(in the rows, 100 means zero)
Each row is followed by its class.
111; 106; 102; 102; 78; 101; 119; 81; 97; 85; 111; 85; 93; 96; 105; 124; 93; 115; 100; 124; 115; 109; 112; 105; 114; 91; 106; 99; 103; 120; 92; 105; 77; 91; 90; 116; 84; 100; 79; 88; 72; 131; 106; 114; 111; 107; 99; 97; 109; 87; 100; 90; 107; 107; 102; 106; 94; 124; 110; 110; 100; 76; 90; 100; 81; 111; 87; 92; 90; 102; 100; 108; 90; 141; 84; 113; 94; 87; 100; 72; 117; 102; 97; 109; 101; 96; 112; 108; 67; 103; 119; 98; 106; 111; 121; 112; 102; 88; 112; 105; 84; 65; 95; 84; 106; 85; 99; 99; 124; 107; 83; 94; 93; 123; 101; 86; 99; 92; 93; 88; 87; 119; 80; 77; 96; 111; 100; 113; 101; 132; 87; 96	(32)
105; 100; 110; 97; 57; 101; 111; 112; 89; 94; 98; 102; 82; 121; 114; 101; 105; 107; 107; 130; 106; 100; 101; 93; 98; 105; 98; 94; 110; 119; 96; 113; 97; 100; 84; 107; 96; 98; 89; 97; 93; 110; 112; 108; 98; 94; 89; 109; 114; 112; 103; 100; 99; 112; 108; 101; 91; 116; 109; 114; 101; 107; 94; 91; 84; 114; 105; 102; 98; 104; 98; 103; 97; 109; 88; 100; 97; 85; 98; 92; 114; 102; 84; 109; 103; 80; 101; 104; 97; 107; 104; 98; 94; 92; 101; 96; 104; 94; 103; 115; 101; 94; 92; 107; 96; 62; 98; 102; 100; 106; 98; 105; 94; 118; 99; 88; 97; 98; 97; 90; 104; 105; 95; 100; 104; 95; 118; 103; 99; 126; 111; 91	(27)
101; 108; 92; 96; 84; 89; 127; 105; 106; 99; 97; 96; 99; 111; 102; 102; 103; 94; 101; 142; 91; 104; 100; 89; 95; 99; 95; 92; 101; 109; 109; 119; 97; 114; 93; 110; 90; 96; 100; 90; 99; 106; 114; 107; 97; 102; 82; 80; 124; 111; 107; 122; 102; 102; 99; 114; 97; 93; 108; 121; 99; 108; 98; 90; 91; 100; 102; 109; 100; 100; 109; 90; 104; 100; 87; 101; 112; 95; 94; 94; 124; 94; 102; 102; 120; 104; 114; 111; 102; 104; 110; 107; 92; 88; 102; 91; 98; 99; 88; 95; 97; 112; 95; 95; 95; 61; 99; 105; 95; 97; 86; 104; 95; 109; 109; 100; 103; 86; 95; 91; 102; 109; 106; 93; 100; 96; 107; 95; 47; 104; 113; 100	(32)
93; 109; 98; 119; 71; 78; 123; 109; 108; 107; 82; 105; 116; 132; 111; 115; 118; 97; 106; 183; 100; 108; 108; 92; 97; 102; 99; 105; 100; 109; 113; 116; 112; 116; 82; 117; 101; 90; 106; 110; 118; 70; 108; 84; 104; 86; 70; 106; 132; 111; 131; 102; 98; 97; 102; 107; 98; 72; 97; 84; 103; 120; 105; 71; 77; 103; 112; 99; 94; 94; 115; 100; 105; 90; 97; 85; 105; 107; 93; 97; 108; 95; 90; 102; 113; 109; 116; 108; 123; 105; 100; 116; 60; 56; 82; 72; 89; 102; 79; 88; 105; 153; 108; 99; 96; 83; 102; 121; 79; 91; 97; 120; 97; 117; 101; 108; 99; 83; 88; 97; 105; 112; 126; 106; 109; 89; 116; 90; 92; 74; 143; 97	(32)
96; 142; 121; 106; 32; 107; 104; 107; 98; 81; 103; 96; 84; 128; 111; 99; 107; 120; 107; 106; 97; 84; 80; 100; 103; 115; 112; 104; 113; 120; 108; 133; 90; 84; 71; 112; 90; 104; 84; 99; 107; 113; 105; 106; 96; 89; 111; 148; 104; 108; 77; 99; 97; 108; 122; 99; 90; 128; 117; 110; 102; 116; 91; 104; 89; 101; 107; 119; 92; 101; 91; 100; 95; 81; 76; 91; 86; 79; 106; 99; 110; 96; 79; 109; 96; 68; 94; 102; 81; 104; 106; 91; 93; 79; 99; 98; 89; 93; 104; 129; 100; 99; 80; 97; 96; 65; 98; 101; 90; 104; 116; 107; 105; 159; 87; 69; 98; 88; 101; 89; 94; 97; 77; 71; 110; 93; 131; 119; 106; 111; 112; 98	(30)
100; 105; 101; 97; 78; 95; 121; 102; 100; 96; 96; 95; 94; 130; 105; 119; 112; 104; 100; 137; 113; 100; 99; 91; 102; 103; 103; 89; 117; 102; 98; 102; 96; 108; 93; 112; 93; 97; 87; 92; 98; 91; 111; 86; 108; 95; 90; 117; 121; 99; 115; 96; 104; 105; 100; 99; 113; 91; 100; 106; 98; 115; 104; 94; 89; 110; 106; 94; 96; 101; 107; 105; 94; 103; 102; 99; 101; 98; 99; 102; 129; 106; 98; 114; 101; 89; 93; 102; 102; 103; 87; 91; 82; 100; 102; 98; 103; 98; 101; 105; 100; 107; 102; 111; 97; 82; 82; 85; 102; 94; 101; 108; 95; 119; 95; 105; 101; 112; 101; 87; 107; 99; 98; 95; 109; 92; 124; 104; 100; 113; 108; 101	(36)
111; 104; 108; 95; 72; 93; 105; 105; 104; 87; 103; 88; 86; 117; 104; 131; 126; 107; 98; 124; 105; 90; 100; 94; 105; 109; 90; 86; 107; 119; 101; 93; 96; 91; 91; 111; 75; 98; 91; 93; 90; 126; 120; 109; 113; 98; 100; 128; 104; 113; 81; 97; 96; 104; 109; 94; 104; 122; 120; 113; 102; 108; 83; 94; 89; 117; 99; 103; 101; 97; 87; 98; 105; 104; 100; 102; 91; 83; 105; 106; 114; 119; 86; 102; 92; 81; 86; 97; 87; 114; 104; 91; 103; 94; 103; 104; 102; 101; 101; 108; 94; 77; 88; 79; 101; 49; 99; 97; 86; 91; 99; 100; 100; 126; 87; 94; 102; 96; 98; 88; 105; 94; 79; 86; 113; 95; 116; 120; 98; 115; 111; 95	(28)
105; 110; 110; 89; 78; 110; 120; 66; 88; 86; 99; 92; 82; 86; 110; 131; 96; 119; 102; 92; 127; 112; 100; 122; 114; 103; 96; 79; 114; 105; 87; 96; 89; 98; 91; 107; 90; 99; 78; 90; 88; 123; 110; 111; 112; 102; 92; 118; 116; 86; 109; 91; 106; 107; 101; 103; 101; 122; 111; 114; 104; 88; 93; 96; 88; 121; 98; 74; 102; 108; 101; 111; 85; 120; 94; 108; 93; 81; 96; 78; 142; 110; 95; 104; 104; 84; 94; 91; 69; 117; 119; 100; 104; 135; 127; 110; 118; 93; 128; 106; 84; 70; 91; 85; 100; 103; 95; 86; 121; 99; 97; 107; 96; 150; 97; 88; 102; 105; 101; 83; 106; 107; 77; 86; 108; 109; 114; 113; 100; 139; 93; 94	(32)
94; 106; 110; 113; 65; 94; 98; 102; 112; 82; 115; 95; 86; 114; 114; 114; 109; 92; 99; 132; 100; 80; 96; 90; 102; 111; 104; 98; 110; 117; 109; 101; 95; 114; 95; 114; 111; 97; 85; 105; 116; 109; 115; 91; 104; 99; 106; 97; 114; 103; 98; 94; 91; 110; 104; 101; 95; 100; 104; 102; 93; 102; 93; 93; 96; 114; 112; 106; 84; 100; 83; 94; 96; 102; 92; 113; 97; 91; 99; 103; 81; 118; 108; 99; 101; 82; 110; 99; 113; 107; 110; 86; 102; 106; 87; 99; 114; 96; 106; 117; 99; 107; 74; 99; 99; 66; 94; 99; 81; 102; 99; 94; 95; 118; 98; 107; 91; 110; 91; 87; 97; 112; 98; 109; 114; 93; 96; 99; 95; 105; 101; 95	(27)
106; 110; 100; 84; 50; 94; 106; 117; 93; 99; 102; 111; 81; 146; 109; 85; 102; 105; 85; 81; 98; 108; 111; 106; 111; 94; 96; 89; 103; 119; 98; 86; 93; 84; 56; 101; 82; 86; 93; 99; 76; 135; 134; 107; 97; 110; 71; 145; 87; 128; 80; 104; 114; 93; 110; 113; 86; 105; 107; 113; 108; 113; 98; 46; 81; 110; 96; 110; 114; 94; 136; 115; 98; 65; 55; 93; 102; 68; 102; 91; 119; 96; 83; 98; 119; 83; 93; 91; 81; 118; 114; 113; 78; 68; 127; 122; 72; 105; 122; 96; 105; 72; 95; 95; 92; 36; 108; 117; 109; 98; 116; 119; 83; 139; 80; 97; 112; 75; 114; 84; 104; 119; 83; 70; 100; 104; 117; 106; 110; 101; 137; 112	(44)
94; 119; 134; 125; 93; 98; 92; 108; 112; 64; 97; 84; 87; 66; 110; 94; 97; 92; 117; 94; 86; 95; 87; 81; 103; 113; 103; 91; 105; 118; 111; 103; 80; 123; 106; 97; 88; 111; 90; 87; 88; 132; 125; 105; 90; 108; 120; 89; 104; 109; 128; 67; 81; 94; 134; 99; 98; 113; 126; 91; 100; 112; 126; 108; 121; 81; 122; 133; 92; 95; 84; 73; 122; 110; 106; 121; 102; 101; 116; 84; 103; 108; 104; 97; 108; 120; 102; 100; 101; 99; 117; 91; 114; 125; 90; 106; 122; 91; 84; 127; 102; 149; 90; 103; 96; 69; 97; 94; 89; 106; 111; 114; 102; 108; 122; 91; 92; 104; 103; 107; 105; 79; 80; 130; 108; 95; 88; 105; 101; 88; 116; 94	(36)
103; 114; 104; 108; 75; 94; 109; 103; 98; 84; 93; 105; 96; 97; 112; 113; 112; 112; 113; 109; 115; 97; 89; 90; 103; 111; 96; 86; 95; 106; 97; 102; 96; 113; 100; 108; 96; 109; 90; 92; 111; 101; 116; 100; 120; 100; 94; 115; 109; 104; 122; 96; 98; 104; 115; 126; 91; 103; 97; 106; 81; 112; 105; 92; 101; 103; 102; 105; 92; 104; 121; 96; 107; 103; 101; 97; 100; 89; 100; 97; 121; 115; 99; 100; 105; 93; 97; 97; 115; 107; 95; 96; 83; 108; 101; 100; 110; 105; 100; 116; 107; 125; 89; 93; 92; 74; 93; 125; 98; 96; 108; 122; 107; 116; 115; 90; 98; 104; 96; 96; 112; 85; 87; 107; 105; 99; 104; 106; 100; 106; 118; 89	(36)
105; 103; 103; 103; 72; 86; 114; 107; 112; 97; 98; 95; 91; 102; 105; 95; 99; 102; 109; 144; 100; 98; 102; 102; 105; 108; 102; 99; 102; 118; 110; 90; 99; 106; 92; 112; 94; 95; 125; 105; 105; 106; 105; 104; 89; 100; 88; 81; 124; 112; 118; 91; 82; 82; 105; 113; 98; 86; 114; 101; 103; 110; 92; 92; 93; 97; 95; 109; 89; 99; 107; 98; 102; 84; 92; 102; 106; 93; 100; 101; 115; 98; 98; 104; 109; 102; 106; 113; 102; 101; 105; 119; 77; 92; 99; 91; 88; 101; 105; 78; 105; 109; 95; 104; 102; 70; 98; 111; 87; 78; 100; 102; 86; 104; 96; 102; 99; 114; 94; 92; 97; 110; 107; 103; 100; 97; 83; 95; 95; 102; 114; 96	(32)
101; 103; 107; 98; 72; 97; 115; 96; 106; 84; 95; 91; 94; 110; 108; 103; 114; 92; 104; 144; 117; 101; 98; 95; 102; 104; 104; 99; 121; 109; 102; 106; 98; 110; 83; 106; 85; 99; 145; 112; 98; 105; 108; 104; 105; 95; 85; 101; 119; 107; 116; 92; 93; 104; 114; 105; 90; 98; 101; 109; 101; 102; 103; 91; 89; 109; 107; 124; 96; 98; 104; 119; 100; 83; 87; 92; 107; 94; 97; 97; 121; 103; 98; 102; 107; 91; 107; 109; 95; 109; 111; 102; 78; 91; 104; 102; 103; 88; 102; 104; 110; 113; 91; 100; 96; 74; 101; 109; 96; 101; 100; 104; 94; 105; 107; 97; 100; 92; 93; 79; 107; 116; 107; 97; 105; 95; 125; 99; 95; 101; 115; 96	(28)
115; 108; 108; 106; 73; 104; 132; 106; 98; 108; 77; 102; 86; 125; 113; 78; 97; 105; 110; 109; 113; 125; 118; 100; 109; 82; 99; 93; 98; 119; 85; 105; 96; 95; 79; 118; 91; 78; 89; 90; 61; 111; 110; 102; 103; 98; 74; 134; 116; 104; 115; 108; 95; 94; 95; 114; 80; 109; 115; 115; 109; 107; 109; 81; 77; 93; 95; 109; 97; 94; 132; 116; 74; 81; 79; 92; 106; 81; 98; 133; 99; 76; 92; 102; 111; 88; 116; 118; 80; 96; 100; 98; 64; 79; 125; 88; 73; 106; 118; 93; 97; 78; 120; 111; 99; 78; 109; 110; 124; 107; 97; 125; 100; 116; 87; 88; 106; 79; 100; 94; 99; 101; 96; 59; 91; 96; 144; 114; 102; 95; 134; 110	(27)
94; 112; 101; 105; 76; 88; 111; 88; 112; 91; 104; 103; 89; 104; 112; 86; 102; 97; 100; 141; 107; 104; 100; 100; 96; 91; 110; 99; 105; 102; 103; 115; 102; 110; 84; 109; 103; 95; 132; 105; 102; 98; 101; 109; 95; 97; 72; 86; 117; 110; 115; 95; 104; 92; 98; 109; 87; 85; 102; 107; 105; 106; 105; 88; 92; 102; 103; 120; 94; 95; 113; 109; 97; 81; 88; 104; 105; 96; 96; 86; 120; 98; 94; 101; 111; 103; 106; 110; 97; 110; 104; 108; 76; 92; 97; 120; 104; 91; 100; 97; 107; 119; 104; 101; 100; 72; 103; 97; 103; 95; 93; 100; 87; 101; 107; 94; 98; 87; 94; 105; 103; 114; 106; 102; 108; 99; 116; 96; 97; 95; 125; 97	(28)
116; 102; 100; 107; 68; 91; 128; 107; 87; 95; 93; 108; 87; 122; 110; 78; 95; 107; 108; 87; 119; 128; 104; 99; 109; 80; 107; 87; 111; 116; 84; 106; 108; 82; 73; 112; 83; 92; 89; 82; 60; 99; 116; 107; 99; 100; 75; 129; 106; 107; 126; 100; 104; 93; 107; 115; 84; 114; 117; 105; 118; 106; 105; 81; 84; 110; 87; 106; 91; 107; 140; 115; 87; 82; 86; 99; 99; 88; 90; 86; 120; 81; 84; 111; 117; 90; 116; 96; 88; 102; 92; 104; 71; 93; 124; 91; 73; 112; 121; 102; 97; 75; 115; 105; 108; 74; 105; 126; 121; 99; 103; 122; 95; 124; 91; 89; 109; 98; 107; 87; 100; 92; 97; 72; 104; 104; 126; 102; 94; 96; 145; 101	(27)
95; 106; 114; 95; 93; 99; 104; 90; 116; 74; 106; 80; 106; 75; 99; 119; 98; 108; 107; 183; 90; 83; 90; 91; 100; 115; 108; 111; 116; 118; 106; 97; 99; 131; 118; 106; 98; 114; 93; 88; 110; 109; 103; 109; 114; 86; 93; 64; 126; 99; 105; 79; 82; 108; 89; 103; 93; 108; 113; 96; 87; 91; 113; 116; 100; 98; 111; 124; 96; 99; 77; 94; 96; 108; 108; 120; 100; 102; 104; 84; 85; 117; 109; 102; 74; 107; 110; 107; 84; 96; 103; 95; 119; 104; 91; 89; 125; 76; 86; 114; 94; 129; 98; 94; 106; 85; 86; 99; 94; 108; 76; 86; 107; 95; 113; 75; 80; 96; 90; 102; 102; 111; 103; 114; 116; 101; 94; 107; 90; 105; 85; 87	(44)
107; 101; 105; 101; 65; 96; 108; 104; 101; 86; 102; 96; 89; 116; 102; 115; 103; 105; 107; 130; 99; 99; 107; 97; 103; 104; 100; 90; 94; 115; 106; 113; 83; 95; 84; 104; 104; 98; 85; 100; 92; 117; 113; 110; 105; 102; 90; 115; 108; 111; 96; 110; 101; 101; 101; 107; 96; 104; 109; 108; 97; 112; 104; 86; 88; 109; 98; 109; 106; 95; 103; 97; 87; 88; 87; 102; 103; 88; 103; 93; 116; 106; 91; 107; 106; 75; 113; 108; 91; 111; 110; 98; 91; 91; 105; 107; 105; 91; 106; 100; 102; 95; 96; 95; 93; 64; 100; 109; 99; 97; 104; 103; 94; 117; 104; 108; 92; 97; 95; 90; 111; 100; 93; 83; 107; 100; 128; 104; 103; 113; 116; 98	(44)
108; 103; 102; 58; 67; 92; 115; 93; 110; 94; 100; 103; 79; 116; 107; 109; 92; 109; 107; 134; 109; 100; 108; 95; 91; 97; 101; 95; 102; 123; 95; 107; 96; 96; 93; 109; 92; 96; 100; 116; 106; 88; 105; 101; 97; 104; 73; 87; 102; 105; 97; 96; 107; 112; 91; 114; 96; 104; 110; 118; 98; 98; 75; 91; 88; 120; 89; 113; 95; 89; 112; 112; 98; 94; 79; 98; 98; 98; 96; 92; 112; 105; 95; 103; 101; 86; 103; 100; 89; 109; 98; 100; 88; 107; 118; 110; 92; 90; 118; 84; 91; 83; 98; 96; 104; 59; 98; 100; 122; 104; 73; 63; 91; 95; 88; 97; 94; 93; 100; 88; 99; 102; 105; 74; 98; 107; 99; 87; 103; 116; 103; 98	(36)
102; 111; 112; 89; 48; 84; 125; 98; 104; 75; 102; 58; 82; 122; 122; 126; 111; 119; 110; 180; 102; 105; 107; 90; 106; 109; 101; 90; 118; 137; 102; 117; 88; 110; 74; 131; 79; 91; 80; 90; 96; 122; 115; 106; 103; 89; 76; 121; 121; 109; 106; 104; 93; 96; 114; 115; 94; 112; 116; 118; 108; 110; 93; 76; 75; 115; 112; 119; 95; 94; 108; 94; 102; 95; 71; 98; 94; 69; 104; 92; 122; 107; 82; 111; 98; 90; 95; 106; 72; 101; 114; 98; 73; 78; 106; 91; 91; 87; 107; 115; 105; 98; 96; 88; 105; 49; 94; 102; 99; 101; 88; 101; 95; 136; 91; 73; 88; 72; 104; 79; 105; 112; 88; 79; 113; 100; 141; 111; 98; 113; 122; 89	(30)
111; 111; 112; 100; 67; 87; 100; 103; 102; 84; 105; 101; 88; 107; 98; 112; 111; 102; 99; 122; 117; 117; 104; 97; 98; 106; 102; 79; 102; 134; 105; 108; 96; 100; 86; 110; 96; 104; 87; 98; 111; 110; 115; 104; 118; 101; 91; 111; 115; 99; 98; 99; 98; 106; 113; 105; 93; 95; 108; 103; 100; 109; 97; 82; 103; 79; 109; 107; 89; 96; 102; 100; 101; 89; 92; 106; 101; 87; 103; 90; 113; 101; 90; 106; 98; 86; 93; 99; 99; 102; 105; 115; 94; 98; 111; 123; 105; 77; 109; 113; 105; 106; 86; 89; 103; 67; 99; 94; 92; 95; 110; 104; 95; 66; 68; 84; 104; 91; 100; 92; 101; 104; 92; 98; 108; 97; 99; 102; 102; 110; 115; 92	(44)
113; 111; 101; 101; 53; 96; 110; 100; 107; 88; 101; 102; 98; 115; 113; 111; 106; 106; 100; 120; 106; 119; 101; 90; 105; 105; 97; 81; 126; 121; 100; 116; 88; 92; 81; 104; 87; 89; 88; 94; 86; 107; 113; 107; 95; 106; 87; 124; 109; 105; 103; 98; 97; 100; 114; 107; 95; 98; 101; 109; 99; 109; 92; 82; 90; 109; 102; 98; 97; 102; 111; 101; 101; 85; 97; 103; 111; 86; 88; 104; 118; 100; 91; 102; 109; 83; 92; 98; 100; 110; 106; 106; 87; 99; 111; 109; 97; 104; 108; 113; 103; 103; 101; 88; 96; 62; 101; 102; 92; 95; 103; 101; 94; 129; 65; 106; 98; 96; 88; 89; 100; 104; 89; 96; 109; 96; 114; 100; 96; 110; 119; 100	(44)
104; 109; 97; 113; 75; 93; 109; 98; 99; 89; 96; 100; 84; 90; 111; 109; 109; 98; 99; 129; 101; 111; 94; 81; 106; 111; 100; 90; 102; 115; 96; 69; 95; 98; 95; 111; 100; 99; 92; 92; 88; 113; 113; 114; 101; 97; 98; 107; 121; 91; 114; 89; 100; 109; 112; 100; 98; 105; 119; 99; 99; 109; 99; 100; 101; 94; 105; 109; 99; 101; 98; 98; 102; 101; 100; 102; 101; 94; 103; 113; 118; 108; 93; 96; 106; 102; 103; 93; 106; 100; 105; 105; 92; 98; 95; 99; 112; 90; 95; 124; 98; 109; 98; 92; 95; 69; 101; 102; 99; 102; 99; 115; 96; 113; 107; 87; 99; 48; 102; 93; 112; 89; 101; 111; 114; 95; 113; 105; 97; 101; 115; 102	(36)
110; 103; 100; 102; 85; 105; 109; 89; 98; 78; 98; 95; 107; 103; 113; 133; 110; 104; 99; 166; 99; 90; 96; 90; 103; 100; 103; 96; 110; 101; 97; 107; 96; 116; 106; 102; 92; 109; 92; 100; 112; 96; 102; 102; 99; 90; 93; 98; 117; 99; 110; 92; 84; 100; 107; 106; 87; 86; 99; 104; 94; 97; 94; 82; 94; 93; 110; 97; 97; 103; 87; 93; 99; 117; 108; 96; 101; 98; 122; 116; 100; 103; 79; 100; 94; 93; 89; 104; 97; 106; 93; 102; 96; 99; 93; 91; 117; 97; 93; 115; 100; 110; 96; 96; 100; 102; 88; 99; 89; 85; 94; 99; 108; 117; 104; 93; 83; 97; 95; 92; 104; 94; 95; 109; 113; 90; 114; 110; 89; 124; 97; 95	(44)
106; 101; 110; 91; 82; 96; 115; 103; 110; 82; 97; 103; 89; 103; 105; 110; 103; 109; 102; 115; 104; 108; 98; 89; 105; 104; 102; 94; 102; 118; 90; 94; 109; 92; 101; 97; 84; 101; 87; 93; 98; 113; 106; 102; 107; 99; 88; 108; 110; 107; 105; 104; 101; 100; 103; 106; 98; 115; 103; 105; 97; 104; 87; 103; 97; 101; 100; 110; 106; 96; 101; 105; 98; 92; 84; 100; 98; 86; 98; 88; 114; 112; 91; 110; 106; 87; 92; 95; 83; 108; 103; 94; 90; 98; 110; 110; 103; 99; 106; 131; 96; 101; 99; 91; 96; 61; 102; 101; 102; 90; 98; 97; 107; 108; 100; 94; 99; 93; 96; 90; 105; 101; 85; 100; 100; 94; 108; 95; 105; 109; 104; 101	(28)
